Below are the code and all the weights of a small trained network. Each question names an input and a target symbol and asks about switching units off, where a switched-off unit gives its printed mean instead of its output.

import numpy as np


def w(rows, s, z=0):
    codes = np.array(rows[::2]) - 128.0
    scale = np.full(codes.shape[1], s)
    scale[-1] = z or s
    return codes * scale


def f(y):
    return np.maximum(y, 0)


def softmax(a):
    e = np.exp(a - a.max(-1, keepdims=True))
    return e / e.sum(-1, keepdims=True)


def log_softmax(a):
    a = a - a.max(-1, keepdims=True)
    return a - np.log(np.exp(a).sum(-1, keepdims=True))


def net(x, mask):
    ids = ['βεμξσψ'.index(c) for c in x.split()]
    T = len(ids)
    res = E[ids] + P[:T]
    u = 0
    for l in range(3):
        q, k, v = (res @ M[l].T for M in (Q, K, V))
        z = softmax(np.where(np.tri(T) > 0, q @ k.T / 4**0.5, -1e9)) @ v
        res = res + np.where(mask[u], z, O[l][:, -1]) @ O[l][:, :-1]
        u += 1
        y = f(res @ A[l][:, :-1].T + A[l][:, -1])
        res = res + np.where(mask[u : u + 12], y, B[l][:, -1]) @ B[l][:, :-1]
        u += 12
    return log_softmax(res[-1] @ U[:, :-1].T + U[:, -1])


Q, K, V, O, A, B = {}, {}, {}, {}, {}, {}
E = w([
[156,158,167,171,113,212,158,92],'β',
[119,80,118,161,102,109,158,56],'ε',
[117,107,64,174,177,85,55,94],'μ',
[143,149,167,128,247,167,69,126],'ξ',
[130,222,18,189,181,130,46,126],'σ',
[176,133,198,40,25,168,105,168],'ψ',
],0.012)
P = w([
[166,119,52,184,129,182,93,123],'0',
[102,60,254,191,153,174,140,192],'1',
[138,111,162,212,126,94,141,186],'2',
[185,127,158,166,153,101,148,170],'3',
[162,149,127,172,110,54,185,150],'4',
[160,167,123,169,112,60,158,134],'5',
[154,175,131,152,118,69,143,121],'6',
[140,181,128,146,112,77,130,104],'7',
[130,192,136,142,112,88,111,92],'8',
[119,198,142,131,116,94,96,81],'9',
[101,208,155,111,126,104,86,77],'10',
[88,214,157,110,115,107,78,63],'11',
[73,221,163,100,100,112,76,54],'12',
],0.008)
Q[0] = w([
[142,144,135,131,125,109,124,126],'0.h0',
[151,113,125,133,120,144,102,90],'0.h0',
[177,191,154,134,122,113,57,2],'0.h0',
[170,89,99,96,155,165,127,126],'0.h0',
],0.0087)
K[0] = w([
[173,143,133,181,89,114,119,140],'0.h0',
[70,114,100,89,124,181,177,182],'0.h0',
[120,90,86,25,52,158,109,254],'0.h0',
[108,170,158,114,139,94,145,124],'0.h0',
],0.0045)
V[0] = w([
[129,236,233,130,53,18,73,172],'0.h0',
[73,187,158,216,205,131,131,21],'0.h0',
[218,92,131,192,156,38,214,253],'0.h0',
[106,171,153,16,1,119,31,155],'0.h0',
],0.0063)
O[0] = w([
[82,99,101,77,107,79,253,85,254],'0.h0',
[183,162,147,198,85,139,80,113,188],'0.h0',
[79,151,150,95,124,119,116,81,185],'0.h0',
[88,66,73,63,152,96,255,149,110],'0.h0',
],0.0078,0.0014)
A[0] = w([
[164,150,108,128,158,72,233,93,45],'0.n0',
[144,79,172,93,154,182,87,206,140],'0.n1',
[164,161,16,153,207,199,179,91,93],'0.n2',
[162,144,137,80,123,38,132,152,147],'0.n3',
[114,23,188,118,73,120,126,113,126],'0.n4',
[150,60,22,104,52,170,92,134,83],'0.n5',
[47,64,56,92,220,229,198,84,90],'0.n6',
[138,139,88,26,141,109,195,139,124],'0.n7',
[84,113,135,52,174,113,176,100,5],'0.n8',
[105,229,203,173,186,154,254,99,92],'0.n9',
[68,221,137,166,174,156,122,165,162],'0.n10',
[121,92,249,170,130,61,112,109,51],'0.n11',
],0.0083,0.0026)
B[0] = w([
[143,62,238,63,199,170,95,181,218],'0.n0',
[169,123,89,160,124,64,193,102,184],'0.n1',
[152,34,204,27,94,138,150,163,213],'0.n2',
[130,56,109,126,120,155,70,135,202],'0.n3',
[204,159,49,132,139,81,110,158,193],'0.n4',
[128,153,199,126,247,144,69,179,150],'0.n5',
[226,195,158,208,2,17,146,120,241],'0.n6',
[56,166,254,186,88,119,66,62,254],'0.n7',
[1,109,161,101,176,208,154,176,216],'0.n8',
[95,77,40,128,170,57,44,133,217],'0.n9',
[143,145,151,73,107,89,224,93,241],'0.n10',
[64,184,89,85,178,174,98,159,215],'0.n11',
],0.0084,0.004)
Q[1] = w([
[144,118,200,60,112,118,68,87],'1.h0',
[151,65,85,86,159,150,127,97],'1.h0',
[249,138,57,141,138,214,103,138],'1.h0',
[112,141,205,80,91,51,79,123],'1.h0',
],0.011)
K[1] = w([
[104,83,60,77,99,138,82,71],'1.h0',
[151,184,118,124,100,96,103,31],'1.h0',
[244,70,133,187,143,129,116,169],'1.h0',
[50,123,86,73,124,137,140,47],'1.h0',
],0.011)
V[1] = w([
[104,13,116,145,69,126,71,139],'1.h0',
[167,36,125,180,120,60,148,25],'1.h0',
[162,107,74,109,85,2,143,158],'1.h0',
[66,30,133,147,223,179,198,112],'1.h0',
],0.0098)
O[1] = w([
[16,125,117,133,112,178,137,98,150],'1.h0',
[112,196,55,170,121,49,44,148,146],'1.h0',
[158,39,121,115,75,54,1,91,96],'1.h0',
[159,168,154,107,101,178,165,14,2],'1.h0',
],0.0075,0.0071)
A[1] = w([
[129,70,28,63,139,246,156,120,61],'1.n0',
[152,77,125,167,39,119,140,155,51],'1.n1',
[32,98,153,86,61,159,127,125,116],'1.n2',
[176,240,137,187,102,157,90,99,46],'1.n3',
[171,192,191,121,53,188,13,66,211],'1.n4',
[148,106,164,77,112,70,105,95,23],'1.n5',
[121,55,123,119,201,77,176,97,141],'1.n6',
[29,46,53,148,112,135,113,135,95],'1.n7',
[177,140,182,125,78,117,12,68,252],'1.n8',
[113,96,169,254,125,119,94,151,69],'1.n9',
[157,172,121,25,186,104,229,29,202],'1.n10',
[120,71,151,116,85,165,204,200,134],'1.n11',
],0.0091,0.002)
B[1] = w([
[123,80,147,160,115,151,113,40,130],'1.n0',
[101,122,166,82,182,210,93,109,157],'1.n1',
[158,67,142,121,115,22,180,173,233],'1.n2',
[109,65,173,76,118,128,129,37,186],'1.n3',
[128,208,126,120,158,52,168,202,189],'1.n4',
[93,141,108,98,123,122,220,139,206],'1.n5',
[133,160,99,96,152,128,78,181,178],'1.n6',
[216,211,151,148,100,73,141,88,186],'1.n7',
[125,65,117,152,128,205,40,54,254],'1.n8',
[151,117,147,56,154,138,174,129,238],'1.n9',
[91,99,105,148,106,165,47,83,157],'1.n10',
[199,195,112,114,146,141,6,106,195],'1.n11',
],0.012,0.0082)
Q[2] = w([
[172,155,5,156,127,157,108,160],'2.h0',
[137,97,179,76,187,75,168,190],'2.h0',
[122,204,121,126,99,107,140,125],'2.h0',
[125,138,121,154,104,180,149,96],'2.h0',
],0.025)
K[2] = w([
[4,157,33,125,32,105,88,186],'2.h0',
[196,93,164,155,119,183,148,203],'2.h0',
[107,152,164,201,127,103,89,113],'2.h0',
[83,137,36,181,121,74,174,80],'2.h0',
],0.019)
V[2] = w([
[155,141,129,238,218,140,95,124],'2.h0',
[79,134,99,135,162,186,84,251],'2.h0',
[119,36,120,170,182,53,76,138],'2.h0',
[229,142,127,164,44,136,78,151],'2.h0',
],0.013)
O[2] = w([
[46,198,173,169,104,102,70,149,194],'2.h0',
[68,79,52,114,41,163,109,196,242],'2.h0',
[82,72,88,254,215,123,112,203,254],'2.h0',
[66,140,123,33,199,36,159,94,215],'2.h0',
],0.0098,0.0072)
A[2] = w([
[135,169,108,106,152,108,100,196,170],'2.n0',
[140,91,135,121,87,178,114,67,120],'2.n1',
[169,116,82,119,174,164,228,148,44],'2.n2',
[145,221,105,111,146,143,97,176,134],'2.n3',
[111,117,118,182,106,187,82,102,145],'2.n4',
[140,72,147,125,116,89,53,128,155],'2.n5',
[130,122,126,113,153,59,151,173,116],'2.n6',
[161,89,65,119,161,161,137,81,98],'2.n7',
[132,123,124,154,133,83,139,223,86],'2.n8',
[212,137,148,137,134,79,155,201,140],'2.n9',
[99,138,152,122,117,104,168,175,3],'2.n10',
[107,115,132,151,62,99,255,136,85],'2.n11',
],0.012,0.0053)
B[2] = w([
[192,178,217,171,48,93,145,168,230],'2.n0',
[100,138,63,182,160,205,115,82,155],'2.n1',
[98,176,199,169,32,100,26,103,167],'2.n2',
[85,64,60,163,167,123,140,71,172],'2.n3',
[140,80,175,57,28,89,135,117,191],'2.n4',
[145,152,88,161,176,161,198,123,252],'2.n5',
[148,147,131,183,115,235,104,160,241],'2.n6',
[139,106,94,60,185,142,254,152,168],'2.n7',
[124,148,165,12,121,89,135,48,232],'2.n8',
[38,122,34,105,93,132,109,161,190],'2.n9',
[206,26,27,112,127,189,104,141,170],'2.n10',
[143,148,171,242,253,78,136,133,142],'2.n11',
],0.0089,0.021)
U = w([
[210,54,129,139,119,136,165,74,119],'β',
[187,129,166,205,123,130,106,83,168],'ε',
[184,192,95,110,78,155,88,158,214],'μ',
[196,127,156,82,112,132,96,21,2],'ξ',
[214,118,136,184,64,199,99,37,46],'σ',
[174,4,218,168,63,74,125,65,171],'ψ',
],0.0041,0.0027)

Each question gives the input, a string of symbols that net reads in full, and the target symbol t.
The units are the heads (4 rows each of Q, K, V and O) and the neurons (one row each of A and B). Each row of codes is followed by its name. A weight is (code - 128) times the scale printed after its matrix; where a second scale follows, it is the last column's (O, A, B and U).
mask holds one flag per unit, layer by layer, with each layer's heads first. A switched-off unit (its flag False) gives its mean, the last column of its rows in O or B, instead of its output. The means were averaged over made-up inputs and are rounded, as every weight is.
A unit's drop is (log p(t) with every unit on - log p(t) with that unit switched off) / (log p(t) with every unit on - log p(t) with every unit switched off).
The circuit of an input: a set's keep is (log p(t) with only the set's units on - log p(t) with every unit switched off) / (log p(t) with every unit on - log p(t) with every unit switched off). Starting from the 12 units with the biggest drops (on a tie, the unit counted first), units are removed one at a time, each time the one whose removal leaves the highest keep (on an exact tie, the one counted first), for as long as the keep stays at least 0.8.
circuit, biggest first: the units of the circuit, biggest drop first
top k neurons: the k neurons with the biggest drops, biggest first
k most important neurons of layer l: the k neurons of layer l with the biggest drops, biggest first
input β μ μ ψ ξ, target μ: circuit, biggest first => 0.h0; 2.h0; 1.h0
input ε σ β ε β, target σ: top 3 neurons => 0.n6; 0.n5; 1.n3
input ξ ξ ε μ μ μ ξ ψ ψ β ξ ξ ε, target ε: 2 most important neurons of layer 1 => 1.n3; 1.n8
input σ ξ ε σ ε, target μ: circuit, biggest first => 1.h0; 0.h0; 2.h0
input ε ψ β ε μ ε μ β, target ε: circuit, biggest first => 1.h0; 2.h0; 1.n8
input σ ξ μ μ ψ μ β μ μ μ ξ, target ψ: circuit, biggest first => 2.n4; 2.h0; 1.n7
input ε ψ ε ε ψ ξ σ μ ε, target σ: circuit, biggest first => 0.h0; 1.h0; 2.h0; 2.n1
input μ ψ ε ξ μ β μ, target ε: circuit, biggest first => 1.h0; 1.n8; 2.h0; 0.n8
input μ ψ ξ ξ σ μ μ, target β: top 3 neurons => 1.n8; 0.n9; 1.n10
input μ ψ μ ψ, target ψ: 3 most important neurons of layer 0 => 0.n5; 0.n7; 0.n11
input μ ε μ σ ψ μ β μ σ, target β: circuit, biggest first => 2.h0; 2.n7
input σ ψ ε ψ β μ μ μ β ε, target μ: 2 most important neurons of layer 0 => 0.n0; 0.n2
input ψ ψ ξ, target β: top 3 neurons => 0.n1; 0.n4; 0.n6
input μ ε μ σ ξ ψ μ ξ μ ψ ξ σ, target ψ: most important neuron of layer 1 => 1.n9
input ξ ψ ε μ ξ σ β, target β: top 3 neurons => 0.n9; 1.n8; 0.n7
input ξ β μ μ μ β ψ ψ, target ε: top 2 neurons => 0.n1; 0.n10
input ε μ μ ξ σ ξ β β, target σ: 3 most important neurons of layer 0 => 0.n5; 0.n6; 0.n9
input ξ σ ψ μ ψ, target ε: 2 most important neurons of layer 1 => 1.n8; 1.n3
input ξ μ σ σ ε ξ, target ε: top 2 neurons => 0.n1; 0.n10
input ξ μ ψ ε ε ε ε ε ε σ μ ε, target β: top 4 neurons => 1.n10; 0.n7; 0.n10; 1.n8
input ψ μ μ μ β, target ε: top neuron => 1.n2
input ξ ξ μ μ ε, target ε: circuit, biggest first => 0.n1; 2.h0; 0.h0
input μ μ β μ σ μ β ψ σ ε ε, target β: most important neuron of layer 1 => 1.n4
input ε ε μ ξ ψ σ ξ ψ ε, target σ: 4 most important neurons of layer 0 => 0.n0; 0.n6; 0.n5; 0.n4
input ψ β β σ ξ μ β, target ψ: 2 most important neurons of layer 2 => 2.n4; 2.n6
input β ψ μ ξ ξ μ ξ ε ψ, target ξ: top 3 neurons => 1.n4; 1.n8; 1.n3
input μ μ μ σ β μ ψ ψ ε μ μ μ ε, target ψ: top 2 neurons => 0.n0; 0.n5
input ψ ψ ψ β, target μ: 2 most important neurons of layer 2 => 2.n9; 2.n6
